B =
array([[  4,  22, -18, -15,   4, -21,   9,  32,   4, -11,  29],
       [ -3,  15, -40, -47,   3, -37, -15, -22, -11, -46, -14]])
B[0, 0] => 4
B[0, 3] => -15
B[1, 7] => -22
B[:, 10] => [29, -14]
B[:, 2] => [-18, -40]
B[0, 4] => 4
B[1, 6] => -15
B[1, 1] => 15
B[0, 1] => 22
B[0] => [4, 22, -18, -15, 4, -21, 9, 32, 4, -11, 29]
B[1, 3] => -47
B[0, 9] => -11

x =
[[162 170 150 113 150 115 123 190 185]
 [164 152 112 199 147 178 182 154 161]
 [153 149 134 127 129 133  88 178 117]
 [207 122 136 130 117 161 172 166 218]
 [167 118 147 155 142 120 126 151 158]
 [105 153 129 122 134 155 192 150 205]
 [136  86 111 171 138 196 190 150 129]
 [174 166 176 131 148  66 132 131 203]
 [149 158 108 127 143  90 115 179  30]
 [171  72 151 113 134 101 150 111  84]
 [108 134 106 126 154 106 100 142  37]
 [130 115 139 103 134 106 153  55 228]
 [ 79 190 106 129 122 127 115 141 162]
 [117 117 149 146 130 143 154  99 101]]
x[0][-9]	162
x[-8][1]	86
x[13][-1]	101
x[:, -5]	[150, 147, 129, 117, 142, 134, 138, 148, 143, 134, 154, 134, 122, 130]
x[:, -6]	[113, 199, 127, 130, 155, 122, 171, 131, 127, 113, 126, 103, 129, 146]
x[:, -8]	[170, 152, 149, 122, 118, 153, 86, 166, 158, 72, 134, 115, 190, 117]
x[12][-6]	129
x[-4]	[108, 134, 106, 126, 154, 106, 100, 142, 37]
x[6][-7]	111
x[2][-4]	133
x[:, -3]	[123, 182, 88, 172, 126, 192, 190, 132, 115, 150, 100, 153, 115, 154]
x[-14]	[162, 170, 150, 113, 150, 115, 123, 190, 185]
x[-10][3]	155
x[:, 5]	[115, 178, 133, 161, 120, 155, 196, 66, 90, 101, 106, 106, 127, 143]
x[8][-4]	90
x[-5][8]	84
x[-3][3]	103
x[:, 8]	[185, 161, 117, 218, 158, 205, 129, 203, 30, 84, 37, 228, 162, 101]
x[-3]	[130, 115, 139, 103, 134, 106, 153, 55, 228]
x[5][-4]	155
x[7][-5]	148
x[11][2]	139
x[-4][2]	106
x[7][5]	66
x[10][-9]	108
x[1][-9]	164
x[-2][-4]	127
x[-9][4]	134
x[1][6]	182
x[2][4]	129
x[6][6]	190
x[6]	[136, 86, 111, 171, 138, 196, 190, 150, 129]
x[11][5]	106
x[5][-3]	192

X =
[[ 14  11 -17 -27 -16   7 -17 -13 -25]
 [-26  10  -3   2  24  14  23  26   7]
 [  4  14 -22 -26  -6  13  -6  -2 -26]
 [-12  29 -26 -20  12  31  13  16 -12]
 [ 19 -36  24  18 -15 -40 -15 -21  10]
 [-10  27 -28 -21   9  26   9  13 -17]
 [ 15 -38  32  25 -11 -39 -11 -16  13]
 [-21   0  14  16  20   3  18  17  25]
 [ 21 -29  20  14 -19 -29 -16 -23   5]
 [  7 -32  30  26  -5 -31  -7 -10  18]
 [-24   8  -1   6  22  11  25  26  10]
 [-18  -7  19  19  17  -4  20  14  24]
 [ 28  -4  -5 -11 -27  -6 -29 -27 -18]
 [  2 -23  28  27   0 -23   3  -4  22]
 [  2 -24  29  27   1 -24   1  -6  21]
 [ 25 -15   6   0 -23 -15 -25 -24  -7]]
Indices start at 0.
(0, 0) => 14
(7, 6) => 18
(6, 0) => 15
(5, 3) => -21
(4, 3) => 18
(8, 4) => -19
(15, 8) => -7
(10, 3) => 6
(8, 5) => -29
(0, 6) => -17
(2, 8) => -26
(2, 2) => -22
(8, 6) => -16
(8, 2) => 20
(6, 4) => -11
(7, 3) => 16
(0, 1) => 11
(15, 5) => -15
(13, 8) => 22
(15, 4) => -23
(14, 1) => -24
(15, 7) => -24
(11, 3) => 19
(2, 3) => -26
(8, 8) => 5
(4, 7) => -21
(9, 1) => -32
(7, 8) => 25
(9, 4) => -5
(12, 5) => -6
(15, 6) => -25
(14, 6) => 1

m =
[[  19.52   16.23    9.39   10.12   28.27    3.20   48.32   88.25   25.65]
 [-155.07   26.18   13.78   20.19   24.43   41.56   52.91 -105.95   -5.22]
 [ 181.54   14.20   -1.99   27.04   16.06    8.81 -112.60  155.54   28.23]
 [  36.82   26.90   11.55   17.56   28.83    1.15  146.94 -110.61   29.13]
 [ 156.21   18.32   34.34    7.56    5.55   26.26  -41.55  -54.69
    10.79]]
m[0, 0] => 19.52
m[4, 5] => 26.26
m[3, 7] => -110.61
m[0, 8] => 25.65
m[:, 1] => [16.23, 26.18, 14.20, 26.90, 18.32]
m[4] => [156.21, 18.32, 34.34, 7.56, 5.55, 26.26, -41.55, -54.69, 10.79]
m[4, 4] => 5.55
m[1, 5] => 41.56
m[1, 8] => -5.22
m[0, 4] => 28.27
m[0, 1] => 16.23
m[1, 7] => -105.95
m[4, 0] => 156.21
m[:, 8] => [25.65, -5.22, 28.23, 29.13, 10.79]
m[0] => [19.52, 16.23, 9.39, 10.12, 28.27, 3.20, 48.32, 88.25, 25.65]
m[2, 2] => -1.99
m[0, 7] => 88.25
m[2, 0] => 181.54
m[1, 0] => -155.07
m[1, 3] => 20.19
m[1, 6] => 52.91
m[0, 5] => 3.20
m[1, 4] => 24.43
m[:, 5] => [3.20, 41.56, 8.81, 1.15, 26.26]
m[2] => [181.54, 14.20, -1.99, 27.04, 16.06, 8.81, -112.60, 155.54, 28.23]
m[3, 2] => 11.55

a = [-20  52 -53 -49  34  51  45 -32]
a[0]	-20
a[2]	-53
a[5]	51
a[4]	34

M =
[[ -3   0   2  47  -9  14 -34  -1  14  -9  -7 -19]
 [ 18  20 -11  25  -6  15  20  35  15  37  -1   6]
 [ 15  23 -18  21   5  -7  19 -42  -7 -13  25  10]
 [  7 -21  -9 -21  -8   3  21  41   3  12 -11  15]
 [-12  22  10  19   3  -6 -19 -43  -6 -15   3 -16]
 [-11  22  10  19   4  -4 -21 -44  -4 -16 -29 -14]]
M[0, 0] => -3
M[1, 10] => -1
M[2, 7] => -42
M[:, 7] => [-1, 35, -42, 41, -43, -44]
M[3, 4] => -8
M[3, 11] => 15
M[1, 0] => 18
M[4] => [-12, 22, 10, 19, 3, -6, -19, -43, -6, -15, 3, -16]
M[0, 7] => -1
M[:, 6] => [-34, 20, 19, 21, -19, -21]
M[:, 2] => [2, -11, -18, -9, 10, 10]
M[:, 0] => [-3, 18, 15, 7, -12, -11]
M[:, 5] => [14, 15, -7, 3, -6, -4]
M[3, 8] => 3
M[5, 8] => -4
M[2, 0] => 15
M[4, 9] => -15
M[2, 11] => 10
M[2, 3] => 21
M[5, 3] => 19
M[:, 3] => [47, 25, 21, -21, 19, 19]
M[4, 0] => -12
M[:, 11] => [-19, 6, 10, 15, -16, -14]
M[4, 7] => -43
M[4, 11] => -16
M[:, 9] => [-9, 37, -13, 12, -15, -16]
M[2] => [15, 23, -18, 21, 5, -7, 19, -42, -7, -13, 25, 10]

grid =  729   541    22  -651    88   284   491
grid[0]	729
grid[6]	491
grid[5]	284

data =
34  52  38  49  37  42  55  38  25  55  54
34  52  34  52  41  42  38  38  25  54  12
34  52  34  49  40  42  31  38  25  54  88
70  33  34  17  41  42  71  45  52  26  57
34  45  34  49  41  42  31  30  25  54  42
34  52  59  49  55  42  20  38  25  54  32
34  52  34  49  41  42  31  42  25  54  84
34  52  35  67  51  61  31  57  25   9  57
34  52  41  23  41  23  31  38  25  79  63
Indices start at 0.
(0, 0)	34
(0, 9)	55
(7, 5)	61
(3, 8)	52
(1, 0)	34
(4, 2)	34
(7, 6)	31
(5, 10)	32
(1, 6)	38
(1, 3)	52
(6, 0)	34
(6, 1)	52
(4, 1)	45
(6, 2)	34
(8, 0)	34
(3, 6)	71
(8, 5)	23
(5, 0)	34
(4, 7)	30
(2, 6)	31
(0, 3)	49
(8, 7)	38
(5, 6)	20
(4, 4)	41
(5, 8)	25
(5, 2)	59
